Below are the code and all the weights of a small trained network. Each question names an input and a target symbol and asks about switching units off, where a switched-off unit gives its printed mean instead of its output.

import numpy as np


def w(rows, s, z=0):
    codes = np.array(rows[::2]) - 128.0
    scale = np.full(codes.shape[1], s)
    scale[-1] = z or s
    return codes * scale


def f(y):
    return np.maximum(y, 0)


def softmax(a):
    e = np.exp(a - a.max(-1, keepdims=True))
    return e / e.sum(-1, keepdims=True)


def log_softmax(a):
    a = a - a.max(-1, keepdims=True)
    return a - np.log(np.exp(a).sum(-1, keepdims=True))


def net(x, mask):
    ids = ['ΓΔΛΣΦΨαβεζημξτω'.index(c) for c in x.split()]
    T = len(ids)
    res = E[ids] + P[:T]
    r = res
    for j in range(2):
        rows = slice(3 * j, 3 * j + 3)
        q, k, v = (r @ M[0][rows].T for M in (Q, K, V))
        z = softmax(np.where(np.tri(T) > 0, q @ k.T / 3**0.5, -1e9)) @ v
        o = O[0][rows]
        res = res + np.where(mask[j], z, o[:, -1]) @ o[:, :-1]
    y = f(res @ A[0][:, :-1].T + A[0][:, -1])
    res = res + np.where(mask[2:6], y, B[0][:, -1]) @ B[0][:, :-1]
    return log_softmax(res[-1] @ U[:, :-1].T + U[:, -1])


Q, K, V, O, A, B = {}, {}, {}, {}, {}, {}
E = w([
[155,122,117],'Γ',
[153,130,115],'Δ',
[250,110,206],'Λ',
[177,102,163],'Σ',
[194,143,73],'Φ',
[156,126,115],'Ψ',
[72,64,143],'α',
[65,122,188],'β',
[169,194,179],'ε',
[194,72,81],'ζ',
[20,149,102],'η',
[187,183,100],'μ',
[157,126,119],'ξ',
[153,127,115],'τ',
[156,125,117],'ω',
],0.015)
P = w([
[125,99,160],'0',
[146,89,160],'1',
[164,87,169],'2',
[178,85,172],'3',
[192,91,179],'4',
[206,84,177],'5',
[221,86,180],'6',
[231,85,181],'7',
[240,87,186],'8',
[254,85,191],'9',
[249,79,191],'10',
],0.0052)
Q[0] = w([
[105,61,139],'head 1',
[144,79,120],'head 1',
[149,137,59],'head 1',
[167,87,207],'head 2',
[3,130,132],'head 2',
[147,194,158],'head 2',
],0.044)
K[0] = w([
[124,64,174],'head 1',
[144,68,123],'head 1',
[118,124,59],'head 1',
[166,97,207],'head 2',
[4,111,134],'head 2',
[155,187,144],'head 2',
],0.041)
V[0] = w([
[175,199,107],'head 1',
[196,162,114],'head 1',
[150,95,131],'head 1',
[87,215,153],'head 2',
[132,193,249],'head 2',
[82,14,183],'head 2',
],0.016)
O[0] = w([
[106,66,162,139],'head 1',
[103,62,122,216],'head 1',
[124,120,79,201],'head 1',
[73,192,183,2],'head 2',
[140,118,253,236],'head 2',
[238,175,102,178],'head 2',
],0.016,0.007)
A[0] = w([
[43,195,63,117],'neuron 1',
[141,114,178,3],'neuron 2',
[132,252,166,68],'neuron 3',
[179,154,74,146],'neuron 4',
],0.011,0.0078)
B[0] = w([
[250,84,176,144],'neuron 1',
[114,221,48,196],'neuron 2',
[43,82,73,177],'neuron 3',
[124,178,179,253],'neuron 4',
],0.016,0.011)
U = w([
[174,111,202,157],'Γ',
[130,125,136,146],'Δ',
[121,195,105,190],'Λ',
[103,67,58,99],'Σ',
[99,147,97,114],'Φ',
[100,146,101,100],'Ψ',
[104,139,116,59],'α',
[70,169,191,142],'β',
[99,148,103,94],'ε',
[150,150,2,99],'ζ',
[69,165,74,253],'η',
[96,142,102,91],'μ',
[95,142,95,97],'ξ',
[96,142,96,98],'τ',
[71,79,176,100],'ω',
],0.0076,0.0069)

Each question gives the input, a string of symbols that net reads in full, and the target symbol t.
The units are the heads (3 rows each of Q, K, V and O) and the neurons (one row each of A and B). Each row of codes is followed by its name. A weight is (code - 128) times the scale printed after its matrix; where a second scale follows, it is the last column's (O, A, B and U).
mask holds one flag per unit, heads first, then neurons. A switched-off unit (its flag False) gives its mean, the last column of its rows in O or B, instead of its output. The means were averaged over made-up inputs and are rounded, as every weight is.
A unit's drop is (log p(t) with every unit on - log p(t) with that unit switched off) / (log p(t) with every unit on - log p(t) with every unit switched off).
The circuit of an input: a set's keep is (log p(t) with only the set's units on - log p(t) with every unit switched off) / (log p(t) with every unit on - log p(t) with every unit switched off). Starting from all 6 units, units are removed one at a time, each time the one whose removal leaves the highest keep (on an exact tie, the one counted first), for as long as the keep stays at least 0.8.
circuit, biggest first: the units of the circuit, biggest drop first
unit that matters most: the unit with the biggest drop
top k neurons: the k neurons with the biggest drops, biggest first
drop of u: that unit's drop, to one decimal
input ω Γ ζ η α ζ ξ Σ ω, target Γ: unit that matters most	neuron 2
input μ τ Γ Φ Σ η, target Γ: circuit, biggest first	neuron 1; head 2; neuron 2
input ξ Ψ μ Γ Γ τ, target ω: circuit, biggest first	head 2; neuron 2
input ω η Ψ ζ ω Σ Γ ξ, target Γ: top 2 neurons	neuron 2; neuron 3
input Φ ω η Ψ τ, target Σ: circuit, biggest first	head 2; neuron 4
input ζ Δ Σ η, target Γ: circuit, biggest first	neuron 1; head 2
input ξ Σ Σ ω Ψ τ, target Γ: circuit, biggest first	neuron 2; neuron 3
input μ ε ε τ Φ, target Σ: circuit, biggest first	head 2; head 1
input η μ ω, target ω: top 2 neurons	neuron 2; neuron 4
input τ Σ Σ Φ ζ Λ α, target Γ: circuit, biggest first	neuron 4; head 2; neuron 2
input η Φ ζ Δ ζ τ Σ Γ, target Γ: circuit, biggest first	neuron 2; neuron 3
input Σ β α, target Λ: circuit, biggest first	neuron 4; head 2; head 1
input Λ Ψ α, target Γ: circuit, biggest first	neuron 4; neuron 2; head 2
input Λ α α ω Φ τ η Σ α Ψ, target Γ: unit that matters most	neuron 3
input τ ζ η ξ ε Φ Σ Φ ζ β, target η: drop of neuron 3	1.4
input ε Γ Λ Δ, target Γ: drop of head 2	0.3
input Σ τ Σ Γ Φ τ τ Ψ μ ε Γ, target β: drop of head 2	1.2
